How the points are linked:
at | n v e c u a
ZD | QT GH MJ GZ DG FT
DM | DT SZ HB FJ LD FD
JG | PM GD MF TG HH ZL
TG | PN SD DJ ZB GD MJ
MF | CM RT HR DJ GM SQ
PZ | JJ CF DN TJ TH MM
HH | MC PM GM GD NT JG
JC | DM FD TH QD DL BG
HB | TJ DL QH JC MM JJ
DG | QG QT TG GH NH ZD
FC | HT HR FD ZG NR HD
QG | GZ DN PN NQ FT QT
HR | RG MS FJ DQ HT ZG
NT | ZL MC SB PM DJ HH
GD | TD PN RT SD PM TG
ZG | MS DQ HP SB HR SJ
SQ | RT DJ ZG NT MF HC
QT | DN NQ SD QH QG GH
MC | TG MJ HC TD ZL PM
NH | FT QG GD QT BB DG
GH | NQ QH ZB ZJ QT GZ
PN | BB NH JG DG TD SD
ZJ | ZH TH FT PZ QH FZ
TD | ZB BB HH NH MJ PN
FJ | NR FC JC HD SZ HP
QH | CJ ZH ZD TH NQ ZJ
TJ | BG LD CJ DM CF DL
RG | SB GM NR MF SJ MS
CF | JC BG FZ LD JJ TJ
ZT | HD LB LD HT HP NR
MS | GM MF FC SQ RG DQ
SD | NH DG ZL ZD PN ZB
GM | HC CM HT RT SB MF
HT | SJ RG SZ MS LB HR
ZL | GD TG SQ MJ JG MC
SB | SQ HC LB CM DQ GM
PM | MJ TD CM PN MC GD
DN | ZJ FZ NH CJ GZ NQ
DT | HP ZT TJ NR QD SZ
FZ | TH PZ QG MM ZJ CJ
TH | HB JJ GZ CF ZH PZ
MM | CF TJ NQ DL PZ HB
FT | GH GZ TD DN ZD QG
CJ | PZ MM QT HB FZ ZH
GZ | QH ZJ BB FZ GH DN
ZB | DG ZD MC FT SD BB
NR | LB HT DM HR ZT FC
NQ | FZ CJ DG ZH DN QH
SJ | DQ SB ZT GM ZG RG
LD | QD DT MM SZ BG DM
SZ | ZT NR DL FC DT FJ
MJ | SD ZB NT BB TG TD
FD | SZ FJ JJ HP DM QD
QD | FJ HP CF ZT FD DT
CM | NT HH RG JG HC RT
BG | FD QD PZ DT JC LD
ZH | MM HB GH JJ CJ TH
HC | DJ NT SJ HH SQ CM
HP | FC HD BG LB FJ ZT
DJ | JG ZL DQ MC RT NT
DL | LD DM ZH FD TJ JC
HD | HR ZG QD SJ FC LB
LB | ZG SJ DT RG HD HT
BB | ZD FT PM QG ZB NH
RT | HH JG MS ZL CM DJ
DQ | MF SQ HD HC MS SB
JJ | DL JC ZJ BG HB CF

The rows follow the links: the fewer symbols apart two points are, the more alike their rows tend to be.

Named rows; a name shown again gets a slightly different row:
DN [ -147  -217   411   -82   550   591  -100   938  -617   173   129   -95   188  -583  -396    13  -171  -801   223   387   598   390  -296   164   171  -115   292   934   148  -650 -1153   134   385  -170  -240   438   463  -124  -346  -491  -108  -201    38   182  -288   314  -127  -600  -493  -418  -283   492  -228   278   -39  -140   172  -395   453   404   366]
TJ [-139 -127  442 -456 -203 -557 -264  -38  572  188   97 -412   51  706 -515  314 -509  -16  115 -364  262  378 -871  491  217  262  859  -64  -11  525 -163  512  212 -326  -99  583  309 -567 -441   20 -131 -553 -824  469  157  112  -79  515 -143 -277 -896 -378 -443   66  232 -186 -856  -74 -409  -96  282]
NT [  82 -218 -304  496  169  602   -4 -111 -593 -180  133  457  203 -581  412  -65  507  159  294  333 -310 -332  895 -288 -301  -28 -817 -167  168 -558  326 -521 -188  163 -177 -493 -375  272  399   16 -147  562  819 -441  275 -304 -198 -618  351  469  896  502  781  262  -27  197  784  176  528  312  135]
JJ [  -23   304   311  -454  -148  -558   107    87   642   248  -211  -426  -232   551  -343   -15  -556  -115  -329  -432   317   301  -864   222   184   -63   750   170  -122   569  -360   468   234   -32   326   394   353  -249  -262  -141   138  -608  -672   442  -316   408   180   691  -261  -524 -1012  -427  -762  -331   -66  -171  -730  -130  -530  -406  -322]
TH [ 228  263 -380 -492  105 -201  616  570  284 -171  -77 -331 -244 -135  435 -464 -574 -494 -409 -215  -32 -365 -801 -282 -255 -708  825  503 -105  203 -360  480  332  724  271 -453  401  335  355 -259  189 -569  273  394 -556  336  151  232 -427 -156 -946 -199  230 -379 -529  212 -502 -354 -268 -320 -462]
MJ [ 102 -111  286  351   78 -414  356  610  449  125   64  261  188  130 -419 -376  412 -475   83 -267  377  360  616 -558  183 -478 -655  494  188  393 -786 -389 -515  323 -164  393 -654  521 -346 -348  -42  440 -695 -233 -173  765  -74  389 -485 -913  718 -249 -432  148 -270 -176  822 -203 -293  -35  191]
ZL [ 223  389 -223  460  157  438  490  142 -314  -79 -192  398 -346 -598  249 -345  549 -134 -506  357 -103 -220  879 -697 -157 -514 -812  161 -131 -424  -53 -497 -186  589  419 -307 -485  659  241  -61  270  594  382 -391 -514  309  209 -385   71 -262  763  271 -113 -513 -325  138  932    1  262 -208 -528]
FZ [ 132 -297 -279 -417  396  289  393  851 -261 -198  262 -387  254 -591  400 -486 -398 -756  415  219  142 -248 -612 -305 -176 -745  649  739  340 -274 -614  406  472  669 -388 -447  607  309  236 -380 -266 -386  479  396 -120  303 -250 -262 -405 -146 -512  120  812  363 -430  165 -185 -368  255  343  440]
FD [-157   -9 -349 -306  -61  300 -358 -434 -355 -194    9 -288   26  -27  374  338 -404  542   68  221 -446 -327 -686  553 -231  482  607 -455 -113 -347  748  339  448 -392   40 -480  542 -580  269  311   10 -385  555  371  265 -836   -1 -396  467 1014 -681  218  522   37  366  249 -899  173  274   42  -60]
DG [-477  152 -383  138  241 -264 -448  956  246 -214  -57  110  -43  572  430  365  115 -838 -150 -172  155 -318  171  325 -230  408 -250  896 -179  259 -698 -214 -156 -424  169 -422 -205 -423  397 -501  126   60  272 -108 -663 -938   85  278 -760 1064  229 -121  247 -114  350  134  739 -341 -151 -270 -235]
DJ [ -18 -297 -257  490  155  572 -232 -213 -626 -188  292  434  289 -481  267   98  560  155  415  393 -234 -273  782 -194 -169  164 -759 -253  234 -602  357 -597 -209  -45 -461 -395 -341  165  316  118 -255  590  626 -401  480 -381 -240 -623  409  441  947  450  766  408   87  173  703  119  434  489  448]
CM [-177 -512   81  483  -13  460 -486 -397 -502    5  257  397  399 -151  -97  327  556  321  507  268  -71  137  758   90   45  545 -780 -420  266 -426  340 -506 -247 -472 -531  156 -443 -216 -178  234 -324  511  201 -429  584 -302 -280 -412  440  324  994  323  347  583  348 -150  650  238  371  455  625]
HH [ 183   31 -428  519  206  596  173  -29 -577 -208  -68  375   46 -675  508 -138  599   67  -18  379 -360 -358  878 -427 -279 -217 -831  -39   57 -532  225 -507 -201  353   41 -525 -372  378  357  -15   47  546  771 -453  -24 -133   27 -672  229  364  901  396  572  -13  -90  218  866  215  503  190 -151]
TD [  77 -359  317  316   22 -552  125  653  511  131  178  286  168  291 -363 -131  425 -592  281 -399  415  316  592 -479  184 -378 -591  667  248  435 -792 -351 -453  200 -249  369 -598  437 -260 -322 -164  402 -624 -296  -77  668 -177  539 -595 -663  718 -383 -176  348 -195 -220  887 -262 -407   44  398]
GD [ 217  333  289  377   83  -53  489  463   98  213 -156  362 -224 -232 -296 -395  456 -322 -321  -45  295  265  662 -697  125 -643 -686  418 -110   79 -582 -411 -375  521  344  340 -455  686 -225 -188  196  492 -450 -356 -509  886  108  105 -326 -937  593  -57 -686 -323 -430 -119  889 -102 -148 -218 -333]
QG [-400  425   98  -21  374  253 -369  959 -204   40 -357   35 -303  131  -85  428   21 -869 -520  150  371   97   -9  406   67  399  -54  856 -387 -296 -922    6   19 -617  446  111   54 -392  -80 -433  258  -42   74  -12 -981 -510  284 -307 -612  463 -140  184 -548 -552  372  -65  483 -438  260 -212 -568]
ZG [  328  -109  -360    85  -560  -559   228 -1068   535  -157    96    84   110   293   416  -220   149   875   106  -355  -577  -376   221  -307  -212  -171  -244  -943   103   571  1201  -115  -358   320  -166  -478  -357   225   388   551   -92   104    95   -94   618  -107   -58   531   503   255   249  -410   611   165  -250   252  -356   382  -381  -154    25]

Each walk starts at a row. The symbols on each line, taken left to right, move it on to the next point.
Answer with the point's row; about right is enough.
new walk
[ -340   163   331  -123   549   473  -325  1000  -505   156  -156   -64  -183  -309  -349   243   -40  -893  -229   364   523   340  -103   314   184   151   111   937  -264  -513 -1170    94   258  -419   201   501   213  -325  -294  -520   120  -117  -103    65  -685   -28   147  -447  -476  -131  -249   372  -734  -286   284  -190   343  -384   449    46  -195]
v a n e a: [ -289    26   428   -59   522   595  -188  1131  -544   262    13   -89    47  -339  -487    93  -195  -911    28   430   581   351  -245   199   228    55   213   882   -32  -641 -1181    88   353  -270   -89   508   375  -191  -409  -482    -8   -81   -34   128  -535   192    -1  -648  -449  -445  -230   391  -572    30    95  -277   252  -493   476   135   103]
v c a e: [ -55 -377  209 -145  564  588    6  874 -691   72  275 -259  296 -523 -251  -69 -237 -812  488  475  538  173 -418  -28   80 -281  332  797  319 -614 -997  254  467  115 -414  368  567   19 -263 -514 -207 -240   74  262 -141  402 -175 -634 -488 -527 -310  393   58  491  -84  -73    5 -450  460  433  530]
new walk
[-245 -325  291 -463 -166 -589 -449 -105  454  212  161 -482  251  676 -398  286 -605  173  416 -335  155  278 -887  715  171  458  869 -106  203  361 -158  552  277 -584 -324  440  429 -641 -304   75 -243 -542 -603  475  390 -142 -166  547  -50  -27 -798 -374  -79  419  330 -144 -894  -47 -331    8  463]
c c u e: [-248 -451  137 -418 -180 -399 -604 -286  298  116  334 -387  405  556  -90  458 -535  140  448 -265  -41  139 -862  745   46  517  801 -210  202  223  146  498  300 -522 -493  177  451 -714  -94  148 -174 -571 -424  430  545 -402 -206  348   23  359 -676 -191  213  575  374  -15 -920  -39 -319  210  615]
u u u c e: [  164   480    -1  -374  -100  -438   501   383   545    33  -283  -432  -452   273    -2  -314  -559  -296  -506  -315   136     4  -813   -74     4  -326   742   341  -290   544  -365   469   247   308   534   -33   402    71   -42  -239   277  -540  -278   427  -668   425   209   477  -415  -364 -1020  -310  -428  -703  -283   -13  -575  -266  -391  -542  -577]
new walk
[  145   389  -153  -432    32  -413   516   540   380   -83  -329  -363  -326     2   199  -422  -537  -389  -495  -265    65  -182  -862  -196  -170  -582   762   440  -221   466  -364   466   227   564   492  -292   407   320   169  -254   304  -536    -3   366  -592   401   220   401  -517  -286 -1031  -243  -163  -508  -466   108  -563  -276  -337  -441  -669]
c a n c v e u: [-207 -380 -220 -457 -113   70 -548 -424  -52  -86  221 -382  251  364  218  458 -529  335  415   60 -203 -185 -715  741 -173  588  663 -328  132  -28  507  434  345 -558 -430 -292  516 -745  214  139 -287 -446  261  376  514 -798 -204   15  227  826 -647    9  624  445  342  190 -930  100   26  235  406]
a e e e c e: [-342 -299 -342  171  182 -606 -311  927  509 -156  232  170  176  658  405  244  228 -833  282 -282   71 -315  353  221 -196  183 -375  840  109  518 -692 -195 -335 -241 -231 -391 -462 -202  299 -442 -150  208   17 -196 -298 -666 -160  532 -747  800  453 -305  676  220  263  180  875 -320 -415   49  276]
new walk
[-210 -419 -165  221   91 -707 -218  836  589  -78  220  274  397  659  255  162  239 -714  486 -451  220 -188  452  -19 -127   53 -310  718  252  536 -683 -239 -460  -82 -398 -227 -506  -77  201 -444 -313  344 -126 -200  -96 -395 -231  574 -824  406  520 -396  653  498  140  229  830 -318 -413   -4  488]
v v n e u: [-416   -3 -368  201  158 -361 -376  868  401 -183   76  141   36  588  433  365  154 -843   98 -281   19 -437  362  226 -179  361 -388  872  -55  388 -747 -182 -309 -264 -143 -546 -368 -365  330 -458  -56  186  217 -176 -434 -867   14  482 -813  966  318 -221  585   91  338  206  751 -402 -263  -77   -3]
v n u a n: [ -17 -436   54 -282  517  467  228  819 -513   33  301 -202  389 -704   51 -305 -325 -769  594  358  403   67 -468 -176   94 -471  394  880  346 -520 -966  262  397  325 -536  113  570  128   10 -545 -284 -287  257  262 -123  342 -209 -537 -416 -473 -431  410  362  557 -229  -42   -6 -447  438  427  678]
new walk
[ -91  130 -290 -333  -35  474 -287 -592 -425 -216 -123 -312 -142 -171  317  252 -424  490 -164  274 -455 -331 -614  482 -180  529  600 -567 -270 -429  770  364  484 -291  214 -440  510 -462  313  209  166 -396  633  364  250 -753   73 -417  531  864 -671  335  294 -246  231  154 -881  219  350   32 -224]
v e v e a c: [-230 -174 -338 -395  -92  126 -398 -455 -215 -211  145 -343  189  137  391  369 -366  337  194  111 -393 -324 -657  685 -178  626  637 -409   59 -131  514  449  373 -449 -190 -380  465 -625  294  169 -155 -406  455  369  443 -844  -85 -239  380  971 -673  118  650  234  318  152 -856  106  132  191  151]
e n a e a c v: [-240 -402    8 -436 -167 -276 -542 -294  139   10  332 -264  397  479  126  469 -498  305  493 -175 -121  -37 -811  762    7  635  752 -271  177  150  349  540  341 -642 -421  -75  474 -690  -17   74 -251 -486  -27  402  544 -612 -202  155  125  734 -745  -39  503  599  449  103 -917   14  -77  244  568]
new walk
[ -73 -306  141  330   96 -652   -6  697  583   82  215  282  294  418 -204  -60  395 -627  498 -407  381  119  530 -310   48 -249 -552  678  240  580 -779 -337 -495  101 -467  248 -590  345 -102 -362 -261  340 -507 -282  -18  241 -213  560 -729 -331  649 -387  208  515  -74  -53  857 -203 -493  138  521]
n v u: [-526  346 -281  102  275    6 -435  982   84 -117 -258   89 -251  411  348  442   61 -856 -367   22  113 -331  152  483 -208  458 -132  928 -373   92 -834 -110 -145 -521  411 -288 -170 -373  217 -445  168   64  211 -124 -872 -849  125   88 -686  948   22  -19   21 -383  488  133  621 -374  -26 -219 -480]
n a a v: [ 102 -482 -149 -286  413  350  317  830 -452  -31  326 -268  334 -638  145 -350 -324 -835  467  287  151 -135 -528 -312  -69 -655  545  805  451 -453 -797  323  438  508 -494 -126  517  284  159 -425 -239 -358  333  266   -5  304 -216 -497 -423 -324 -394  318  721  547 -318   91 -118 -399  336  440  607]
new walk
[ 223 -182 -454 -445  361  164  588  772  -55 -273  106 -320  173 -516  512 -482 -494 -733  218   48   44 -470 -694 -323 -166 -842  693  714  307  -43 -483  439  392  722 -164 -548  527  404  388 -368  -50 -462  484  348 -277  321  -78  -81 -452 -163 -667   80  765  171 -551  235 -374 -314  110  111   95]
c v v u v: [   5  418 -220 -262  -49  625 -137 -646 -514  -95 -323 -351 -226 -339  291  213 -374  636 -360  382 -416 -194 -599  428 -127  421  521 -621 -277 -461  791  384  533 -205  387 -300  683 -373  200  321  193 -309  564  257   20 -483  228 -529  699  555 -728  329  -87 -402  122   54 -855  291  414  -89 -451]
e u a v n n u: [ 109  460 -137 -340  -87  612   19 -748 -584    3 -219 -293 -337 -500   92  -18 -351  632 -480  411 -258  -91 -460  221   18  190  414 -683 -277 -608  754  336  520  -70  427 -152  564 -204   20  329  328 -356  426  275  -39 -129  202 -589  793  159 -675  365 -350 -520   56   60 -911  253  453  -80 -556]
new walk
[ 243  429  -28  476  169  298  534  217 -233  -34 -294  437 -351 -561   81 -405  511 -192 -610  133   87  -37  835 -712  -71 -674 -847  221 -222 -200 -210 -506 -340  614  432  -93 -454  678   65 -129  338  580  129 -454 -508  574  277 -223 -117 -515  679  134 -383 -539 -412   58  850    4  178 -237 -626]
c c u e: [ 211  387  134  396  139  121  585  286  -21  119 -269  300 -302 -439 -124 -431  500 -299 -444   33  195  149  791 -818   31 -630 -673  301 -230  -31 -488 -499 -392  550  390  147 -547  663 -227  -72  230  515 -170 -411 -624  667  235  -22 -229 -815  645   68 -614 -450 -492  -80  886 -124   28 -234 -494]
v e n n: [ 213  138  370  332  -19 -208  431  485  216  149  -46  298  -96  -54 -366 -335  470 -388 -127 -157  454  341  697 -665  253 -613 -641  514    1  263 -640 -400 -419  371  125  489 -552  651 -333 -199   56  399 -553 -241 -368  913   81  212 -377 -991  688 -212 -623 -209 -321 -233  920 -140 -210 -104  -49]
new walk
[-269 -319  292  422   10  252 -551 -659 -382  192  327  350  339  109 -359  402  493  434  455  249  -30  304  888  249  148  695 -704 -472  126 -373  315 -513 -268 -709 -374  390 -421 -205 -236  361 -242  493  -77 -470  666 -375 -134 -338  514  135  957  232  -45  479  463 -147  503  319  305  428  607]
e a c a: [-219 -187  461  365 -120  158 -613 -638 -200  224  108  398  176  233 -491  597  496  592  320  129  -23  404  790  336  274  828 -788 -622  -11 -188  387 -469 -279 -727 -215  577 -398 -362 -420  333 -113  457 -375 -342  532 -299  -76 -136  478  124  861  107 -426  251  568 -269  508  321  199  213  407]
n c n v e: [ 195  265 -375  431  189  626  424  163 -565 -179 -157  394 -218 -689  440 -377  593  -50 -218  327 -254 -335  903 -600 -169 -314 -849   72  -59 -458  126 -560 -316  523  286 -481 -431  543  426  -46  145  618  682 -491 -271   20  157 -532   87   64  847  288  297 -378 -226  268  897   -1  440   42 -363]
